Below is a small trained network, with its code and all its weights. Each question gives an input and a class and asks what happens when units are switched off, that is, made to give their printed mean instead of their output.

import numpy as np


def w(rows, s, z=0):
    codes = np.array(rows[::2]) - 128.0
    scale = np.full(codes.shape[1], s)
    scale[-1] = z or s
    return codes * scale


def f(y):
    return y / 2 * (1 + np.tanh(0.7978845608 * (y + 0.044715 * y**3)))


def log_softmax(a):
    a = a - a.max(-1, keepdims=True)
    return a - np.log(np.exp(a).sum(-1, keepdims=True))


def net(x, mask):
    res = np.array(x, float).reshape(1, 2) / 4 @ E
    y = f(res @ A[0][:, :-1].T + A[0][:, -1])
    res = res + np.where(mask, y, B[0][:, -1]) @ B[0][:, :-1]
    return log_softmax(res[-1] @ U[:, :-1].T + U[:, -1])


A, B = {}, {}
E = w([
[76,55,189,113,128,184,107,6,147,83,70],'x0',
[180,178,193,153,198,145,106,95,70,92,3],'x1',
],0.012)
A[0] = w([
[47,114,150,111,115,131,128,141,116,118,84,254],'n1',
[103,51,247,122,134,153,144,84,142,88,176,90],'n2',
[138,135,139,191,173,110,145,139,131,151,27,105],'n3',
[152,70,194,96,99,143,107,93,201,76,109,85],'n4',
[203,153,78,214,149,73,174,191,157,179,129,91],'n5',
[209,121,157,133,169,185,85,141,96,187,86,106],'n6',
[100,124,82,118,69,76,73,156,162,182,243,211],'n7',
[62,80,88,123,143,149,107,96,111,41,97,133],'n8',
[119,178,186,159,167,138,27,161,95,99,92,79],'n9',
[165,254,77,116,179,127,109,204,118,137,135,206],'n10',
[92,147,137,169,122,113,95,145,177,65,134,233],'n11',
[195,183,110,115,196,76,168,79,96,100,87,107],'n12',
[97,146,194,199,148,154,119,178,78,91,73,154],'n13',
[54,108,98,134,57,120,159,128,214,141,145,94],'n14',
],0.007,0.0078)
B[0] = w([
[98,197,149,187,136,128,142,81,168,179,88,202],'n1',
[86,145,29,73,158,178,63,171,80,117,149,183],'n2',
[158,95,164,67,96,84,84,151,154,124,198,175],'n3',
[62,170,48,102,210,156,64,254,88,100,189,175],'n4',
[85,198,82,63,178,221,34,170,56,121,135,193],'n5',
[193,106,143,71,119,92,75,143,179,122,200,168],'n6',
[145,159,162,111,120,115,65,118,185,189,137,249],'n7',
[63,171,105,102,192,171,131,177,102,132,94,180],'n8',
[149,21,138,21,104,128,31,131,171,63,177,172],'n9',
[118,187,162,107,142,168,156,154,79,177,51,231],'n10',
[160,116,161,204,164,117,185,23,184,225,53,178],'n11',
[141,75,155,87,104,117,67,126,148,112,164,175],'n12',
[186,104,152,101,73,92,87,118,153,161,123,192],'n13',
[163,39,129,81,43,121,41,125,194,106,240,174],'n14',
],0.0078,0.013)
U = w([
[85,221,59,75,205,254,108,197,100,79,107,59],'0',
[207,67,154,88,51,93,85,134,187,120,162,38],'1',
[151,199,193,224,137,138,176,44,170,196,40,255],'2',
[162,114,64,204,143,70,255,214,97,22,157,29],'3',
],0.0087,0.006)

Each question gives the input, the list of numbers given to net, and the class t.
The units are the neurons (one row each of A and B). Each row of codes is followed by its name. A weight is (code - 128) times the scale printed after its matrix; where a second scale follows, it is the last column's (A, B and U).
mask holds one flag per neuron, in row order. A switched-off neuron (its flag False) gives its mean, the last column of its row in B, instead of its output. The means were averaged over made-up inputs and are rounded, as every weight is.
A unit's drop is (log p(t) with every unit on - log p(t) with that unit switched off) / (log p(t) with every unit on - log p(t) with every unit switched off).
unit that matters most: the unit with the biggest drop
k most important neurons: the k neurons with the biggest drops, biggest first
drop when u is switched off: that unit's drop, to one decimal
input [7,7], class 0: 2 most important neurons : n4, n8
input [1,3], class 2: unit that matters most : n14
input [8,-7], class 0: 3 most important neurons : n2, n4, n8
input [3,-1], class 2: 2 most important neurons : n5, n9
input [-3,-3], class 2: 2 most important neurons : n4, n2
input [7,-6], class 0: 2 most important neurons : n2, n4
input [2,-2], class 2: drop when n5 is switched off : 0.1
input [7,8], class 1: drop when n9 is switched off : 0.5
input [5,6], class 1: drop when n5 is switched off : 0.3
input [7,5], class 0: drop when n4 is switched off : 0.2
